Below is a small trained network, with its code and all its weights. Each question gives an input and a target symbol and asks what happens when units are switched off, that is, made to give their printed mean instead of their output.

import numpy as np


def w(rows, s, z=0):
    codes = np.array(rows[::2]) - 128.0
    scale = np.full(codes.shape[1], s)
    scale[-1] = z or s
    return codes * scale


def f(y):
    return y / 2 * (1 + np.tanh(0.7978845608 * (y + 0.044715 * y**3)))


def softmax(a):
    e = np.exp(a - a.max(-1, keepdims=True))
    return e / e.sum(-1, keepdims=True)


def log_softmax(a):
    a = a - a.max(-1, keepdims=True)
    return a - np.log(np.exp(a).sum(-1, keepdims=True))


def net(x, mask):
    ids = ['αβδεζηθξπστφω'.index(c) for c in x.split()]
    T = len(ids)
    res = E[ids] + P[:T]
    r = res
    for j in range(3):
        rows = slice(3 * j, 3 * j + 3)
        q, k, v = (r @ M[0][rows].T for M in (Q, K, V))
        z = softmax(np.where(np.tri(T) > 0, q @ k.T / 3**0.5, -1e9)) @ v
        o = O[0][rows]
        res = res + np.where(mask[j], z, o[:, -1]) @ o[:, :-1]
    y = f(res @ A[0][:, :-1].T + A[0][:, -1])
    res = res + np.where(mask[3:11], y, B[0][:, -1]) @ B[0][:, :-1]
    return log_softmax(res[-1] @ U[:, :-1].T + U[:, -1])


Q, K, V, O, A, B = {}, {}, {}, {}, {}, {}
E = w([
[67,167,100,84],'α',
[55,146,79,99],'β',
[56,156,102,97],'δ',
[110,144,93,76],'ε',
[110,58,112,181],'ζ',
[117,135,84,87],'η',
[76,141,74,89],'θ',
[139,101,89,75],'ξ',
[101,88,88,249],'π',
[175,202,137,91],'σ',
[140,196,117,172],'τ',
[134,38,11,116],'φ',
[68,82,135,85],'ω',
],0.019)
P = w([
[159,179,145,77],'0',
[134,167,148,74],'1',
[112,149,145,82],'2',
[82,138,131,83],'3',
[66,122,128,93],'4',
[49,108,123,100],'5',
[31,90,123,107],'6',
[12,69,122,111],'7',
[2,65,116,111],'8',
[13,69,128,106],'9',
],0.0099)
Q[0] = w([
[187,100,201,198],'H0',
[196,133,156,60],'H0',
[130,250,57,146],'H0',
[61,150,4,126],'H1',
[221,94,170,189],'H1',
[159,63,147,159],'H1',
[59,75,90,29],'H2',
[186,106,208,154],'H2',
[46,117,94,171],'H2',
],0.013)
K[0] = w([
[254,243,82,88],'H0',
[162,213,213,164],'H0',
[139,9,55,104],'H0',
[51,75,173,146],'H1',
[148,214,65,146],'H1',
[181,98,104,184],'H1',
[155,45,47,67],'H2',
[118,224,252,197],'H2',
[45,30,168,157],'H2',
],0.011)
V[0] = w([
[138,163,61,198],'H0',
[102,161,185,191],'H0',
[117,142,26,126],'H0',
[90,125,185,152],'H1',
[198,116,64,184],'H1',
[68,10,52,105],'H1',
[192,211,147,63],'H2',
[72,169,25,160],'H2',
[68,202,165,132],'H2',
],0.012)
O[0] = w([
[98,169,64,129,78],'H0',
[164,151,153,181,83],'H0',
[126,252,142,74,155],'H0',
[123,76,129,138,142],'H1',
[139,150,105,105,44],'H1',
[91,79,143,168,253],'H1',
[70,86,187,159,62],'H2',
[135,226,110,152,186],'H2',
[123,135,159,211,76],'H2',
],0.012,0.018)
A[0] = w([
[110,251,113,176,218],'N0',
[144,62,126,128,1],'N1',
[224,118,96,91,54],'N2',
[72,98,155,78,143],'N3',
[92,93,82,34,75],'N4',
[41,154,115,139,121],'N5',
[153,71,214,198,224],'N6',
[108,94,179,87,187],'N7',
],0.013,0.0048)
B[0] = w([
[128,119,59,181,183],'N0',
[125,254,118,162,156],'N1',
[121,228,99,187,145],'N2',
[104,72,211,136,219],'N3',
[204,138,186,145,252],'N4',
[185,121,131,116,189],'N5',
[177,135,15,167,189],'N6',
[113,156,94,83,195],'N7',
],0.0085,0.022)
U = w([
[72,187,102,98,62],'α',
[135,155,45,47,1],'β',
[74,160,50,86,32],'δ',
[99,157,86,99,26],'ε',
[155,49,48,110,244],'ζ',
[117,190,147,174,11],'η',
[87,209,153,166,54],'θ',
[54,201,109,104,128],'ξ',
[60,184,59,91,76],'π',
[13,212,83,40,137],'σ',
[3,207,54,41,162],'τ',
[193,217,167,186,127],'φ',
[144,150,194,129,131],'ω',
],0.0082,0.0056)

Each question gives the input, a string of symbols that net reads in full, and the target symbol t.
The units are the heads (3 rows each of Q, K, V and O) and the neurons (one row each of A and B). Each row of codes is followed by its name. A weight is (code - 128) times the scale printed after its matrix; where a second scale follows, it is the last column's (O, A, B and U).
mask holds one flag per unit, heads first, then neurons. A switched-off unit (its flag False) gives its mean, the last column of its rows in O or B, instead of its output. The means were averaged over made-up inputs and are rounded, as every weight is.
A unit's drop is (log p(t) with every unit on - log p(t) with that unit switched off) / (log p(t) with every unit on - log p(t) with every unit switched off).
The circuit of an input: a set's keep is (log p(t) with only the set's units on - log p(t) with every unit switched off) / (log p(t) with every unit on - log p(t) with every unit switched off). Starting from all 11 units, units are removed one at a time, each time the one whose removal leaves the highest keep (on an exact tie, the one counted first), for as long as the keep stays at least 0.8.
units of the circuit, in order: the units of the circuit, biggest drop first
most important unit: the unit with the biggest drop
k most important neurons: the k neurons with the biggest drops, biggest first
which heads matter: for each layer, one digit per head in row order, 1 if its drop is at least 0.15 and else 0, layers parted by /
input θ ξ ε ω ω ω τ, target ζ: units of the circuit, in order -> [N6 N4 H2 H0]
input β φ η θ ω η, target ω: most important unit -> N6
input ζ ω η, target ζ: units of the circuit, in order -> [H2 H0 N6]
input θ δ ξ, target ω: units of the circuit, in order -> [H2 N6 H1]
input φ π β σ ω α η ζ φ β, target β: units of the circuit, in order -> [H2 N4]
input ω τ ζ τ ω ω ω ω θ, target ζ: units of the circuit, in order -> [H1 H0]
input θ ω β ξ ω α ω φ β, target φ: which heads matter -> 101
input ω β ξ φ η θ, target φ: units of the circuit, in order -> [N4 N7 N5 H0]
input θ β η φ φ α η φ α η, target φ: units of the circuit, in order -> [N4 H2 N2]
input ω ω β, target ζ: units of the circuit, in order -> [H2 H0 N6]
input α η ω ξ ξ α β, target ω: which heads matter -> 001
input δ ξ ξ θ, target ω: units of the circuit, in order -> [H2 N3]
input ω ω π π θ φ η, target φ: units of the circuit, in order -> [N4 N7 H2]
input ζ π φ ω θ ε, target ω: 2 most important neurons -> [N6 N4]
input ξ η α φ φ, target β: units of the circuit, in order -> [H0 N4]
input φ ω ξ α, target ω: most important unit -> N4
input θ ω ε η, target ζ: 3 most important neurons -> [N6 N4 N2]
input ω ω π, target ζ: 2 most important neurons -> [N4 N1]
input ω τ ω φ β δ, target φ: 3 most important neurons -> [N4 N5 N7]
input β ω ε, target ζ: most important unit -> H2
input ω ζ ω ξ α ε φ ω, target ω: 3 most important neurons -> [N6 N4 N0]
